Below is a small trained network, with its code and all its weights. Each question gives an input and a target symbol and asks what happens when units are switched off, that is, made to give their printed mean instead of their output.

import numpy as np


def w(rows, s, z=0):
    codes = np.array(rows[::2]) - 128.0
    scale = np.full(codes.shape[1], s)
    scale[-1] = z or s
    return codes * scale


def norm(h):
    return h / np.sqrt((h * h).mean(-1, keepdims=True) + 1e-5)


def f(y):
    return y / 2 * (1 + np.tanh(0.7978845608 * (y + 0.044715 * y**3)))


def softmax(a):
    e = np.exp(a - a.max(-1, keepdims=True))
    return e / e.sum(-1, keepdims=True)


def log_softmax(a):
    a = a - a.max(-1, keepdims=True)
    return a - np.log(np.exp(a).sum(-1, keepdims=True))


def net(x, mask):
    ids = ['βγζθμτφ'.index(c) for c in x.split()]
    T = len(ids)
    res = E[ids] + P[:T]
    u = 0
    for l in range(2):
        q, k, v = (norm(res) @ M[l].T for M in (Q, K, V))
        z = softmax(np.where(np.tri(T) > 0, q @ k.T / 4**0.5, -1e9)) @ v
        res = res + np.where(mask[u], z, O[l][:, -1]) @ O[l][:, :-1]
        u += 1
        y = f(norm(res) @ A[l][:, :-1].T + A[l][:, -1])
        res = res + np.where(mask[u : u + 4], y, B[l][:, -1]) @ B[l][:, :-1]
        u += 4
    return log_softmax(norm(res)[-1] @ U[:, :-1].T + U[:, -1])


Q, K, V, O, A, B = {}, {}, {}, {}, {}, {}
E = w([
[148,83,194,144],'β',
[123,140,59,197],'γ',
[120,166,73,147],'ζ',
[97,159,71,177],'θ',
[128,181,250,150],'μ',
[57,111,111,168],'τ',
[116,80,98,57],'φ',
],0.022)
P = w([
[229,44,254,61],'0',
[184,126,153,109],'1',
[97,192,126,76],'2',
[143,92,122,130],'3',
[222,64,126,117],'4',
[164,95,120,116],'5',
[145,182,81,110],'6',
[161,155,83,129],'7',
[138,146,90,162],'8',
[114,85,153,138],'9',
],0.0076)
Q[0] = w([
[206,89,122,15],'L0H1',
[2,186,117,14],'L0H1',
[41,212,163,50],'L0H1',
[88,98,42,235],'L0H1',
],0.0062)
K[0] = w([
[124,131,249,152],'L0H1',
[203,73,119,155],'L0H1',
[207,163,150,152],'L0H1',
[131,99,93,84],'L0H1',
],0.011)
V[0] = w([
[117,210,96,206],'L0H1',
[71,203,217,135],'L0H1',
[1,153,129,189],'L0H1',
[66,163,132,68],'L0H1',
],0.0081)
O[0] = w([
[166,44,171,185,236],'L0H1',
[89,164,193,107,61],'L0H1',
[116,165,180,183,254],'L0H1',
[19,85,102,6,79],'L0H1',
],0.011,0.0033)
A[0] = w([
[148,118,213,99,228],'L0N1',
[142,27,2,58,235],'L0N2',
[60,131,31,129,254],'L0N3',
[165,180,75,210,131],'L0N4',
],0.0091,0.0048)
B[0] = w([
[118,141,101,99,203],'L0N1',
[79,103,6,141,232],'L0N2',
[127,30,73,132,255],'L0N3',
[96,90,225,136,246],'L0N4',
],0.012,0.0058)
Q[1] = w([
[70,115,135,43],'L1H1',
[252,180,140,2],'L1H1',
[134,229,43,104],'L1H1',
[16,176,162,109],'L1H1',
],0.0089)
K[1] = w([
[204,137,10,174],'L1H1',
[62,230,2,152],'L1H1',
[170,185,58,105],'L1H1',
[119,86,68,44],'L1H1',
],0.0057)
V[1] = w([
[54,151,189,157],'L1H1',
[255,154,118,14],'L1H1',
[60,80,89,90],'L1H1',
[212,157,16,245],'L1H1',
],0.0079)
O[1] = w([
[80,202,207,217,184],'L1H1',
[158,10,255,125,3],'L1H1',
[56,113,50,134,103],'L1H1',
[193,202,78,112,122],'L1H1',
],0.0097,0.0057)
A[1] = w([
[101,176,137,166,1],'L1N1',
[128,90,251,179,152],'L1N2',
[58,169,97,155,185],'L1N3',
[105,254,250,128,210],'L1N4',
],0.0075,0.0023)
B[1] = w([
[173,147,173,123,144],'L1N1',
[90,137,125,94,230],'L1N2',
[151,86,146,125,214],'L1N3',
[133,124,134,9,252],'L1N4',
],0.012,0.0049)
U = w([
[133,50,209,152,103],'β',
[194,165,142,187,121],'γ',
[122,158,65,119,226],'ζ',
[160,178,175,188,171],'θ',
[59,117,161,147,140],'μ',
[2,255,138,173,85],'τ',
[125,152,104,133,2],'φ',
],0.0088,0.0046)

Each question gives the input, a string of symbols that net reads in full, and the target symbol t.
The units are the heads (4 rows each of Q, K, V and O) and the neurons (one row each of A and B). Each row of codes is followed by its name. A weight is (code - 128) times the scale printed after its matrix; where a second scale follows, it is the last column's (O, A, B and U).
mask holds one flag per unit, layer by layer, with each layer's heads first. A switched-off unit (its flag False) gives its mean, the last column of its rows in O or B, instead of its output. The means were averaged over made-up inputs and are rounded, as every weight is.
A unit's drop is (log p(t) with every unit on - log p(t) with that unit switched off) / (log p(t) with every unit on - log p(t) with every unit switched off).
The circuit of an input: a set's keep is (log p(t) with only the set's units on - log p(t) with every unit switched off) / (log p(t) with every unit on - log p(t) with every unit switched off). Starting from all 10 units, units are removed one at a time, each time the one whose removal leaves the highest keep (on an exact tie, the one counted first), for as long as the keep stays at least 0.8.
circuit, biggest first: the units of the circuit, biggest drop first
k most important neurons: the k neurons with the biggest drops, biggest first
top k neurons in layer l: the k neurons of layer l with the biggest drops, biggest first
drop when u is switched off: that unit's drop, to one decimal
input β β ζ τ, target β: circuit, biggest first -> (L1H1 L0H1)
input ζ μ γ β ζ θ, target β: top 2 neurons in layer 0 -> (L0N2 L0N4)
input τ θ θ τ θ θ τ γ β, target τ: circuit, biggest first -> (L1H1 L0N3)
input τ μ τ τ ζ γ, target τ: circuit, biggest first -> (L0H1 L1H1)
input μ β θ, target μ: most important neuron -> (L1N2)
input τ τ τ θ τ, target τ: 2 most important neurons -> (L0N2 L0N3)
input γ ζ μ μ β β γ, target β: circuit, biggest first -> (L1H1 L0N4 L0H1 L0N2)
input θ θ β μ μ β γ ζ, target β: circuit, biggest first -> (L0N4 L0N2 L0H1)
input ζ β γ ζ β, target γ: 3 most important neurons -> (L0N4 L0N3 L1N4)
input θ τ τ θ τ, target τ: top 2 neurons in layer 0 -> (L0N3 L0N2)
input θ θ φ β, target ζ: top 2 neurons in layer 0 -> (L0N4 L0N1)
input θ τ θ μ γ, target θ: 2 most important neurons -> (L0N2 L0N3)
input φ ζ β, target ζ: top 2 neurons in layer 0 -> (L0N4 L0N2)
input τ τ β, target τ: circuit, biggest first -> (L0H1)
input β μ θ, target β: drop when L0H1 is switched off -> 0.0
input θ θ θ ζ, target θ: drop when L0N3 is switched off -> 0.1
input γ μ τ τ γ, target τ: drop when L1H1 is switched off -> 0.3
input γ τ ζ, target γ: drop when L0H1 is switched off -> 0.6
